Below are the code and all the weights of a small trained network. Each question names an input and a class and asks about switching units off, where a switched-off unit gives its printed mean instead of its output.

import numpy as np


def w(rows, s, z=0):
    codes = np.array(rows[::2]) - 128.0
    scale = np.full(codes.shape[1], s)
    scale[-1] = z or s
    return codes * scale


def f(y):
    return np.maximum(y, 0)


def log_softmax(a):
    a = a - a.max(-1, keepdims=True)
    return a - np.log(np.exp(a).sum(-1, keepdims=True))


def net(x, mask):
    res = np.array(x, float).reshape(1, 5) / 4 @ E
    y = f(res @ A[0][:, :-1].T + A[0][:, -1])
    res = res + np.where(mask, y, B[0][:, -1]) @ B[0][:, :-1]
    return log_softmax(res[-1] @ U[:, :-1].T + U[:, -1])


A, B = {}, {}
E = w([
[130,112,104,88,145,109,135,136,80,98,112,157],'x0',
[127,115,75,157,156,177,73,148,34,138,178,124],'x1',
[186,225,116,117,137,200,126,167,117,173,64,212],'x2',
[140,118,162,181,93,74,96,81,119,111,136,249],'x3',
[70,63,118,107,183,186,139,61,158,183,96,164],'x4',
],0.012)
A[0] = w([
[55,78,135,110,198,174,155,61,142,187,98,215,85],'neuron 0',
[254,213,99,144,175,137,166,149,115,237,41,185,42],'neuron 1',
[112,144,100,136,152,180,68,146,63,198,167,101,123],'neuron 2',
[159,210,142,142,104,35,138,202,93,100,149,161,87],'neuron 3',
[125,156,72,77,155,169,180,147,104,169,109,21,2],'neuron 4',
[117,125,126,226,134,103,110,88,103,131,148,250,69],'neuron 5',
[122,174,184,62,126,96,183,111,179,142,69,119,109],'neuron 6',
],0.009,0.0057)
B[0] = w([
[90,144,227,130,49,191,71,208,91,110,168,62,236],'neuron 0',
[113,82,191,51,219,48,220,91,203,112,214,84,255],'neuron 1',
[214,105,172,207,198,129,87,146,150,78,91,147,203],'neuron 2',
[141,125,174,68,135,215,91,173,80,190,154,85,221],'neuron 3',
[154,202,116,65,84,53,116,31,71,248,83,133,208],'neuron 4',
[142,148,178,125,133,68,160,109,99,211,69,159,217],'neuron 5',
[254,83,141,142,215,116,94,170,109,62,17,125,198],'neuron 6',
],0.0084,0.014)
U = w([
[152,189,164,103,42,79,139,46,92,232,49,155,114],'0',
[124,182,196,83,65,221,99,254,109,129,163,59,74],'1',
[89,11,143,125,179,43,175,57,153,102,247,71,108],'2',
[141,132,150,150,142,133,131,160,124,137,102,126,252],'3',
[219,83,148,217,205,148,117,164,84,87,44,138,85],'4',
[123,136,97,154,113,187,191,181,129,158,114,144,185],'5',
[80,191,27,135,90,132,159,94,142,98,108,224,96],'6',
[83,207,33,162,57,188,157,86,144,59,109,215,91],'7',
],0.0082,0.015)

Each question gives the input, the list of numbers given to net, and the class t.
The units are the neurons (one row each of A and B). Each row of codes is followed by its name. A weight is (code - 128) times the scale printed after its matrix; where a second scale follows, it is the last column's (A, B and U).
mask holds one flag per neuron, in row order. A switched-off neuron (its flag False) gives its mean, the last column of its row in B, instead of its output. The means were averaged over made-up inputs and are rounded, as every weight is.
A unit's drop is (log p(t) with every unit on - log p(t) with that unit switched off) / (log p(t) with every unit on - log p(t) with every unit switched off).
The circuit of an input: a set's keep is (log p(t) with only the set's units on - log p(t) with every unit switched off) / (log p(t) with every unit on - log p(t) with every unit switched off). Starting from all 7 units, units are removed one at a time, each time the one whose removal leaves the highest keep (on an exact tie, the one counted first), for as long as the keep stays at least 0.8.
circuit, biggest first: the units of the circuit, biggest drop first
most important unit: the unit with the biggest drop
top k neurons: the k neurons with the biggest drops, biggest first
drop when u is switched off: that unit's drop, to one decimal
input [4,-5,-6,6,2], class 0: circuit, biggest first -> [neuron 1]
input [-4,8,3,2,5], class 4: top 2 neurons -> [neuron 2; neuron 3]
input [-2,-2,4,2,-5], class 1: top 3 neurons -> [neuron 3; neuron 4; neuron 2]
input [-5,-6,4,0,1], class 4: top 2 neurons -> [neuron 6; neuron 4]
input [8,-2,3,5,-8], class 1: top 2 neurons -> [neuron 3; neuron 4]
input [7,-8,-7,5,6], class 4: circuit, biggest first -> [neuron 1; neuron 6]
input [-8,6,-7,0,-8], class 1: top 4 neurons -> [neuron 1; neuron 3; neuron 6; neuron 5]
input [0,-8,2,2,-6], class 4: top 3 neurons -> [neuron 6; neuron 0; neuron 4]
input [-5,5,-4,6,-6], class 0: top 2 neurons -> [neuron 0; neuron 5]
input [3,-7,-2,-3,-5], class 4: top 2 neurons -> [neuron 6; neuron 0]
input [-5,0,8,-5,-7], class 2: top 2 neurons -> [neuron 1; neuron 0]
input [-8,6,-5,4,-5], class 3: top 3 neurons -> [neuron 1; neuron 0; neuron 6]
input [-3,-5,-5,7,8], class 1: top 2 neurons -> [neuron 0; neuron 4]
input [5,8,6,-5,-5], class 4: top 2 neurons -> [neuron 2; neuron 0]
input [-5,8,-6,4,-2], class 4: top 2 neurons -> [neuron 1; neuron 2]
input [4,3,4,1,8], class 1: most important unit -> neuron 0
input [-7,4,-1,-5,-2], class 3: drop when neuron 5 is switched off -> 0.9
input [3,-4,1,0,6], class 1: drop when neuron 0 is switched off -> 1.0
input [-1,-2,8,-7,-4], class 2: drop when neuron 1 is switched off -> 1.2
input [-1,6,-5,-7,7], class 0: most important unit -> neuron 4
